grid = [122 151 111 120 152 124 115 156 146 109 157 157 107 151]
grid[0] -> 122
grid[12] -> 107
grid[10] -> 157
grid[7] -> 156
grid[6] -> 115

B = [125 112 120 124 132 122 122 111 112 152 125 127 137 107 127 125]
B[0] = 125
B[4] = 132
B[9] = 152
B[5] = 122
B[10] = 125

W =
[[134 111 125 126 139 130 122 115]
 [132 123 141 118 116 131 114 139]
 [130 120 128 116 136 115 136 117]
 [125 138 139 115 113 135 111 129]
 [127 132 120 125 119 129 136 135]
 [134 126 136 115 123 119 139 134]
 [117 143 136 119 140 118 124 133]
 [116 128 133 132 125 122 127 123]
 [122 126 130 124 115 130 144 134]
 [126 139 136 142 125 123 145 130]
 [132 123 129 129 122 128 128 137]
 [133 127 114 133 125 109 125 139]
 [125 146 151 124 135 144 110 134]]
W[0,0]	134
W[7]	[116, 128, 133, 132, 125, 122, 127, 123]
W[-1]	[125, 146, 151, 124, 135, 144, 110, 134]
W[9]	[126, 139, 136, 142, 125, 123, 145, 130]
W[-1,-8]	125
W[0,-7]	111
W[-2,-1]	139
W[-12]	[132, 123, 141, 118, 116, 131, 114, 139]
W[-10]	[125, 138, 139, 115, 113, 135, 111, 129]
W[:, 7]	[115, 139, 117, 129, 135, 134, 133, 123, 134, 130, 137, 139, 134]
W[-1,-1]	134
W[5,3]	115
W[9,-2]	145
W[-1,-5]	124
W[11]	[133, 127, 114, 133, 125, 109, 125, 139]
W[:, -8]	[134, 132, 130, 125, 127, 134, 117, 116, 122, 126, 132, 133, 125]
W[-13,6]	122
W[:, -4]	[139, 116, 136, 113, 119, 123, 140, 125, 115, 125, 122, 125, 135]
W[:, -3]	[130, 131, 115, 135, 129, 119, 118, 122, 130, 123, 128, 109, 144]
W[0,7]	115
W[2,6]	136
W[-13]	[134, 111, 125, 126, 139, 130, 122, 115]
W[8,2]	130
W[-6,-3]	122
W[:, 2]	[125, 141, 128, 139, 120, 136, 136, 133, 130, 136, 129, 114, 151]
W[-4,-1]	130
W[2]	[130, 120, 128, 116, 136, 115, 136, 117]
W[4,-3]	129
W[6,-6]	136

a =
[[122 123 129 122 125 101 127]
 [127 127 132 123 127 140 127]
 [122 126 138 120 119 113 134]
 [128 135 130 132 135 118 120]]
a[0,0] => 122
a[2,2] => 138
a[1,1] => 127
a[2,5] => 113
a[2,0] => 122
a[2] => [122, 126, 138, 120, 119, 113, 134]
a[1,3] => 123
a[:, 5] => [101, 140, 113, 118]
a[1] => [127, 127, 132, 123, 127, 140, 127]
a[:, 3] => [122, 123, 120, 132]

data =
[[119 128 115 128 131 131 126 129 120]
 [121 120 132 134 142 123 138 125 132]
 [110 126 136 134 132 119 140 125 129]
 [146 118 126 119 134 131 124 119 138]
 [131 128 126 113 112 125 122 114 132]
 [146 119 118 110 127 140 122 117 132]
 [104 131 114 140 136 132 134 139 110]
 [136 144 135 140 116 113 112 139 127]
 [127 120 126 141 149 119 130 129 132]
 [146 120 122 120 135 141 125 125 131]
 [146 131 121 115 116 138 115 126 127]
 [150 114 121 116 139 143 126 121 135]
 [138 123 138 130 139 137 137 134 133]
 [119 131 119 128 124 126 124 128 121]]
data[-14][0] -> 119
data[9][-1] -> 131
data[-13][8] -> 132
data[:, -2] -> [129, 125, 125, 119, 114, 117, 139, 139, 129, 125, 126, 121, 134, 128]
data[8][-3] -> 130
data[13][-3] -> 124
data[8][-6] -> 141
data[:, -4] -> [131, 123, 119, 131, 125, 140, 132, 113, 119, 141, 138, 143, 137, 126]
data[:, -8] -> [128, 120, 126, 118, 128, 119, 131, 144, 120, 120, 131, 114, 123, 131]
data[:, -1] -> [120, 132, 129, 138, 132, 132, 110, 127, 132, 131, 127, 135, 133, 121]
data[1][-7] -> 132
data[11][-9] -> 150
data[-14][5] -> 131
data[5][-8] -> 119
data[13][1] -> 131
data[-13][4] -> 142
data[-6][4] -> 149
data[-12][2] -> 136
data[7][-4] -> 113
data[1] -> [121, 120, 132, 134, 142, 123, 138, 125, 132]
data[1][1] -> 120
data[-5][-2] -> 125
data[1][3] -> 134
data[:, 2] -> [115, 132, 136, 126, 126, 118, 114, 135, 126, 122, 121, 121, 138, 119]
data[12][4] -> 139
data[10][-4] -> 138
data[-12] -> [110, 126, 136, 134, 132, 119, 140, 125, 129]
data[3][5] -> 131
data[-8][5] -> 132
data[2][1] -> 126
data[10] -> [146, 131, 121, 115, 116, 138, 115, 126, 127]
data[6][-9] -> 104
data[:, 4] -> [131, 142, 132, 134, 112, 127, 136, 116, 149, 135, 116, 139, 139, 124]
data[-11][2] -> 126
data[3] -> [146, 118, 126, 119, 134, 131, 124, 119, 138]
data[0][-8] -> 128
data[-9][3] -> 110

A =
array([[138, 121, 140, 126, 130, 145, 115, 131, 127, 123, 149, 131, 127,
        136, 125, 125],
       [122, 133, 136, 133, 133, 117, 133, 120, 135, 123, 116, 131, 138,
        143, 130, 129],
       [148, 133, 126, 117, 122, 150, 138, 121, 126, 121, 147, 124, 130,
        124, 130, 114],
       [137, 129, 127, 128, 125, 135, 133, 115, 122, 137, 145, 126, 124,
        141, 103, 139],
       [123, 142, 126, 122, 123, 127, 137, 130, 129, 137, 118, 121, 133,
        132, 149, 147],
       [130, 122, 129, 123, 119, 152, 121, 125, 129, 130, 128, 124, 130,
        126, 128, 133],
       [137, 124, 129, 108, 126, 139, 113, 130, 120, 131, 143, 128, 125,
        132, 129, 128],
       [123, 126, 127, 128, 128, 129, 126, 130, 129, 130, 129, 126, 136,
        139, 139, 142]])
A[-8][0]: 138
A[-6][13]: 124
A[3][15]: 139
A[1][-10]: 133
A[7][-12]: 128
A[-4][12]: 133
A[6][4]: 126
A[-4][6]: 137
A[:, 4]: [130, 133, 122, 125, 123, 119, 126, 128]
A[5][15]: 133
A[6][9]: 131
A[:, 7]: [131, 120, 121, 115, 130, 125, 130, 130]
A[0]: [138, 121, 140, 126, 130, 145, 115, 131, 127, 123, 149, 131, 127, 136, 125, 125]
A[:, 1]: [121, 133, 133, 129, 142, 122, 124, 126]
A[-8][-3]: 136
A[-2][-4]: 125
A[2][-10]: 138
A[1][11]: 131
A[-1][-6]: 129
A[-1][15]: 142
A[1]: [122, 133, 136, 133, 133, 117, 133, 120, 135, 123, 116, 131, 138, 143, 130, 129]
A[:, 14]: [125, 130, 130, 103, 149, 128, 129, 139]
A[3][-6]: 145
A[-1][-8]: 129
A[-1][14]: 139
A[:, -13]: [126, 133, 117, 128, 122, 123, 108, 128]
A[-4][-5]: 121
A[3][-5]: 126
A[-8][-6]: 149
A[1][-1]: 129
A[6][-9]: 130
A[-1][1]: 126
A[6][-2]: 129

X =
[[137 133 122 127 126 134 135]
 [141 129 127 119 125 134 125]
 [138 123 128 125 130 127 122]
 [129 117 120 131 131 127 119]
 [128 125 130 120 129 128 131]
 [133 144 133 130 133 113 134]
 [127 122 127 125 122 127 126]
 [123 121 125 129 132 134 114]
 [122 122 130 128 136 131 106]
 [129 124 126 127 124 125 119]
 [130 125 134 129 119 136 139]]
X[0,0] = 137
X[9,5] = 125
X[:, 0] = [137, 141, 138, 129, 128, 133, 127, 123, 122, 129, 130]
X[5] = [133, 144, 133, 130, 133, 113, 134]
X[8,6] = 106
X[2,2] = 128
X[3,4] = 131
X[0,6] = 135
X[10,0] = 130
X[3,5] = 127
X[0] = [137, 133, 122, 127, 126, 134, 135]
X[2,1] = 123
X[3,3] = 131
X[6,3] = 125
X[:, 6] = [135, 125, 122, 119, 131, 134, 126, 114, 106, 119, 139]
X[9] = [129, 124, 126, 127, 124, 125, 119]
X[7,2] = 125
X[6,5] = 127
X[9,0] = 129
X[:, 3] = [127, 119, 125, 131, 120, 130, 125, 129, 128, 127, 129]
X[9,3] = 127
X[10,4] = 119
X[5,6] = 134
X[1,6] = 125
X[8] = [122, 122, 130, 128, 136, 131, 106]
X[:, 2] = [122, 127, 128, 120, 130, 133, 127, 125, 130, 126, 134]
X[10,6] = 139
